Below is a small trained network, with its code and all its weights. Each question gives an input and a class and asks what happens when units are switched off, that is, made to give their printed mean instead of their output.

import numpy as np


def w(rows, s, z=0):
    codes = np.array(rows[::2]) - 128.0
    scale = np.full(codes.shape[1], s)
    scale[-1] = z or s
    return codes * scale


def f(y):
    return y / 2 * (1 + np.tanh(0.7978845608 * (y + 0.044715 * y**3)))


def log_softmax(a):
    a = a - a.max(-1, keepdims=True)
    return a - np.log(np.exp(a).sum(-1, keepdims=True))


def net(x, mask):
    res = np.array(x, float).reshape(1, 7) / 4 @ E
    y = f(res @ A[0][:, :-1].T + A[0][:, -1])
    res = res + np.where(mask, y, B[0][:, -1]) @ B[0][:, :-1]
    return log_softmax(res[-1] @ U[:, :-1].T + U[:, -1])


A, B = {}, {}
E = w([
[183,88,160,161,175,89,140,61,148,118],'x0',
[237,100,154,187,141,146,81,175,73,194],'x1',
[122,148,112,120,114,167,223,109,144,1],'x2',
[149,181,89,126,115,83,80,169,149,150],'x3',
[186,180,111,114,161,120,186,156,190,170],'x4',
[167,80,50,157,90,58,139,212,102,144],'x5',
[87,146,122,220,27,113,159,143,124,51],'x6',
],0.0093)
A[0] = w([
[109,62,14,67,82,74,119,159,67,136,124],'n0',
[115,116,113,129,150,122,169,156,151,65,90],'n1',
[98,64,131,104,106,125,177,180,131,241,99],'n2',
[67,117,65,83,93,72,111,132,144,99,144],'n3',
[166,123,135,184,119,87,171,80,164,84,238],'n4',
[117,180,87,76,126,116,187,121,178,109,252],'n5',
[247,127,168,98,145,236,124,126,55,76,159],'n6',
[82,216,142,107,82,184,193,176,162,113,205],'n7',
],0.011,0.0024)
B[0] = w([
[238,9,178,138,145,153,123,166,117,148,240],'n0',
[150,224,140,71,111,132,177,48,151,114,191],'n1',
[125,145,170,232,131,124,87,85,128,66,201],'n2',
[100,51,49,79,229,157,152,111,105,130,223],'n3',
[81,114,136,216,124,111,50,74,199,63,218],'n4',
[110,129,61,165,103,131,114,169,206,154,232],'n5',
[101,100,133,159,197,139,138,218,65,155,221],'n6',
[150,78,51,74,186,164,152,125,197,68,245],'n7',
],0.011)
U = w([
[244,116,119,186,78,200,208,77,159,35,111],'0',
[125,53,20,44,132,141,177,75,155,65,202],'1',
[154,87,159,126,252,205,181,254,43,118,114],'2',
[117,144,180,208,91,91,99,47,105,24,178],'3',
[214,92,192,169,110,83,4,233,109,201,222],'4',
[192,184,153,41,35,62,165,133,70,72,3],'5',
[190,183,130,113,100,185,188,137,73,167,14],'6',
[107,230,25,55,155,158,150,168,251,174,91],'7',
],0.0058,0.0044)

Each question gives the input, the list of numbers given to net, and the class t.
The units are the neurons (one row each of A and B). Each row of codes is followed by its name. A weight is (code - 128) times the scale printed after its matrix; where a second scale follows, it is the last column's (A, B and U).
mask holds one flag per neuron, in row order. A switched-off neuron (its flag False) gives its mean, the last column of its row in B, instead of its output. The means were averaged over made-up inputs and are rounded, as every weight is.
A unit's drop is (log p(t) with every unit on - log p(t) with that unit switched off) / (log p(t) with every unit on - log p(t) with every unit switched off).
The circuit of an input: a set's keep is (log p(t) with only the set's units on - log p(t) with every unit switched off) / (log p(t) with every unit on - log p(t) with every unit switched off). Starting from all 8 units, units are removed one at a time, each time the one whose removal leaves the highest keep (on an exact tie, the one counted first), for as long as the keep stays at least 0.8.
units of the circuit, in order: the units of the circuit, biggest drop first
most important unit: the unit with the biggest drop
top k neurons: the k neurons with the biggest drops, biggest first
drop when u is switched off: that unit's drop, to one decimal
input [-7,-2,-3,-8,-8,3,-1], class 2: most important unit => n3
input [8,2,0,-1,4,8,-4], class 4: top 2 neurons => [n7 n1]
input [-8,-4,-5,-4,0,8,8], class 2: units of the circuit, in order => [n0 n3]
input [4,-1,0,7,5,-4,2], class 7: top 3 neurons => [n0 n2 n5]
input [2,2,-7,-7,3,-2,-4], class 4: top 2 neurons => [n3 n7]
input [8,3,-7,-2,2,-1,5], class 3: units of the circuit, in order => [n0 n4]
input [0,1,5,7,7,7,-6], class 4: top 3 neurons => [n0 n7 n3]
input [6,-3,4,-1,8,7,-2], class 7: top 3 neurons => [n5 n0 n2]
input [-8,5,-5,1,3,-6,8], class 7: top 2 neurons => [n0 n7]
input [3,4,5,6,-3,1,2], class 4: top 2 neurons => [n7 n2]
input [1,1,7,-1,-4,-7,7], class 1: top 2 neurons => [n7 n2]
input [-6,1,-3,-7,8,-5,4], class 7: top 3 neurons => [n0 n3 n4]
input [8,8,7,4,-6,-1,1], class 2: top 3 neurons => [n6 n2 n5]
input [8,1,1,-8,7,-7,5], class 3: units of the circuit, in order => [n4]
input [8,3,-4,-4,4,3,5], class 3: units of the circuit, in order => [n4 n0]
input [-5,-2,4,-4,5,-2,-4], class 7: top 3 neurons => [n5 n0 n3]
input [-6,-2,-3,-5,5,-4,-3], class 7: top 2 neurons => [n0 n3]
input [8,-4,-3,-6,8,-5,4], class 3: top 4 neurons => [n4 n3 n0 n7]
input [-4,-7,-5,7,1,-1,1], class 1: drop when n0 is switched off => 0.1
input [7,2,7,7,-1,3,4], class 3: units of the circuit, in order => [n4]
input [-3,-3,4,5,-3,-8,8], class 1: drop when n7 is switched off => 0.4
input [1,4,7,-5,-3,7,-2], class 2: drop when n6 is switched off => 1.4
input [6,5,8,3,-1,-2,-5], class 2: drop when n6 is switched off => 2.2
